Here is a tiny trained network, its code and every weight. The questions are about switching its units off for an input and a class, where a switched-off unit gives its printed mean instead of its output.

import numpy as np


def w(rows, s, z=0):
    codes = np.array(rows[::2]) - 128.0
    scale = np.full(codes.shape[1], s)
    scale[-1] = z or s
    return codes * scale


def norm(h):
    return h / np.sqrt((h * h).mean(-1, keepdims=True) + 1e-5)


def f(y):
    return np.maximum(y, 0)


def log_softmax(a):
    a = a - a.max(-1, keepdims=True)
    return a - np.log(np.exp(a).sum(-1, keepdims=True))


def net(x, mask):
    res = np.array(x, float).reshape(1, 8) / 4 @ E
    u = 0
    for l in range(2):
        y = f(norm(res) @ A[l][:, :-1].T + A[l][:, -1])
        res = res + np.where(mask[u : u + 12], y, B[l][:, -1]) @ B[l][:, :-1]
        u += 12
    return log_softmax(norm(res)[-1] @ U[:, :-1].T + U[:, -1])


A, B = {}, {}
E = w([
[131,125,127,129],'x0',
[132,126,127,132],'x1',
[158,151,34,106],'x2',
[125,131,129,123],'x3',
[36,84,76,162],'x4',
[127,2,101,91],'x5',
[125,131,130,122],'x6',
[131,125,127,132],'x7',
],0.011)
A[0] = w([
[139,36,175,76,64],'0.n1',
[49,100,149,178,80],'0.n2',
[150,169,7,102,120],'0.n3',
[184,69,139,54,57],'0.n4',
[51,145,101,169,92],'0.n5',
[191,89,40,44,40],'0.n6',
[43,38,80,126,3],'0.n7',
[182,119,72,90,70],'0.n8',
[94,151,33,116,95],'0.n9',
[124,71,221,96,141],'0.n10',
[38,150,89,195,93],'0.n11',
[85,107,84,128,111],'0.n12',
],0.015,0.0061)
B[0] = w([
[143,47,127,170,212],'0.n1',
[89,165,124,56,196],'0.n2',
[167,94,82,201,254],'0.n3',
[155,48,103,124,203],'0.n4',
[93,85,111,125,193],'0.n5',
[139,160,89,5,236],'0.n6',
[194,237,177,147,229],'0.n7',
[164,126,101,85,190],'0.n8',
[126,83,77,163,213],'0.n9',
[111,87,167,193,225],'0.n10',
[84,57,118,139,216],'0.n11',
[156,108,138,163,190],'0.n12',
],0.031,0.0076)
A[1] = w([
[137,142,210,212,154],'1.n1',
[167,169,114,115,97],'1.n2',
[205,159,120,197,37],'1.n3',
[138,186,85,122,103],'1.n4',
[65,107,113,90,88],'1.n5',
[167,92,167,98,208],'1.n6',
[168,189,250,154,129],'1.n7',
[224,171,15,119,85],'1.n8',
[165,211,85,111,89],'1.n9',
[130,119,147,146,1],'1.n10',
[33,82,134,38,128],'1.n11',
[83,133,131,82,123],'1.n12',
],0.017,0.003)
B[1] = w([
[118,160,74,45,210],'1.n1',
[89,133,102,139,159],'1.n2',
[62,127,160,113,198],'1.n3',
[121,121,149,151,153],'1.n4',
[176,169,183,136,150],'1.n5',
[133,190,19,180,174],'1.n6',
[203,119,116,72,199],'1.n7',
[73,177,254,120,252],'1.n8',
[95,106,126,185,170],'1.n9',
[140,139,147,111,136],'1.n10',
[123,216,184,138,168],'1.n11',
[110,151,133,143,139],'1.n12',
],0.029,0.013)
U = w([
[184,165,81,8,16],'0',
[71,192,181,133,89],'1',
[159,69,86,194,254],'2',
],0.018,0.00094)

Each question gives the input, the list of numbers given to net, and the class t.
The units are the neurons (one row each of A and B). Each row of codes is followed by its name. A weight is (code - 128) times the scale printed after its matrix; where a second scale follows, it is the last column's (A, B and U).
mask holds one flag per neuron, layer by layer. A switched-off neuron (its flag False) gives its mean, the last column of its row in B, instead of its output. The means were averaged over made-up inputs and are rounded, as every weight is.
A unit's drop is (log p(t) with every unit on - log p(t) with that unit switched off) / (log p(t) with every unit on - log p(t) with every unit switched off).
The circuit of an input: a set's keep is (log p(t) with only the set's units on - log p(t) with every unit switched off) / (log p(t) with every unit on - log p(t) with every unit switched off). Starting from the 12 units with the biggest drops (on a tie, the unit counted first), units are removed one at a time, each time the one whose removal leaves the highest keep (on an exact tie, the one counted first), for as long as the keep stays at least 0.8.
circuit, biggest first: the units of the circuit, biggest drop first
unit that matters most: the unit with the biggest drop
k most important neurons: the k neurons with the biggest drops, biggest first
top k neurons in layer l: the k neurons of layer l with the biggest drops, biggest first
drop of u: that unit's drop, to one decimal
input [7,7,0,0,3,2,3,1], class 0: circuit, biggest first	[0.n7 1.n7]
input [5,-7,7,-1,1,7,-5,-7], class 1: circuit, biggest first	[0.n7 1.n8]
input [-3,-1,0,8,5,2,-3,0], class 0: 4 most important neurons	[0.n7 0.n6 0.n3 0.n11]
input [-5,-8,-3,-2,-1,-8,3,-5], class 0: unit that matters most	0.n6
input [8,-4,7,5,2,1,-8,-3], class 1: 2 most important neurons	[1.n8 0.n6]
input [-4,-2,8,-4,-4,0,0,-1], class 1: 2 most important neurons	[1.n8 1.n7]
input [6,0,0,-3,-4,4,-2,3], class 2: top 4 neurons in layer 0	[0.n1 0.n10 0.n4 0.n2]
input [7,3,6,7,4,0,-5,-3], class 2: top 3 neurons in layer 0	[0.n3 0.n9 0.n11]
input [-1,-3,-8,-5,-3,0,7,-5], class 0: 4 most important neurons	[1.n1 0.n3 0.n11 0.n9]
input [-4,8,-2,-1,-1,6,-4,-7], class 2: top 2 neurons in layer 0	[0.n1 0.n4]
input [4,8,2,1,2,0,7,-5], class 2: 2 most important neurons	[0.n3 0.n9]
input [-4,4,6,-4,1,5,1,7], class 1: 2 most important neurons	[1.n8 0.n7]
input [-7,6,-3,-8,0,-2,2,-2], class 0: top 2 neurons in layer 1	[1.n8 1.n1]
input [6,-7,5,4,6,-1,4,-4], class 2: unit that matters most	0.n11
input [3,-5,0,4,8,3,4,2], class 0: 4 most important neurons	[0.n7 0.n6 0.n3 0.n11]
input [-8,4,2,5,2,7,4,2], class 1: 2 most important neurons	[0.n7 1.n8]
input [4,6,8,1,6,5,-7,7], class 1: drop of 1.n8	1.4
input [8,8,7,7,-6,-2,8,2], class 1: drop of 1.n8	0.7
input [2,-4,-7,-5,4,3,-3,-5], class 0: drop of 0.n7	1.4
input [-8,7,7,-2,-4,-4,6,-4], class 1: unit that matters most	1.n8
input [-1,5,-1,3,8,7,-8,-8], class 0: drop of 0.n7	3.1
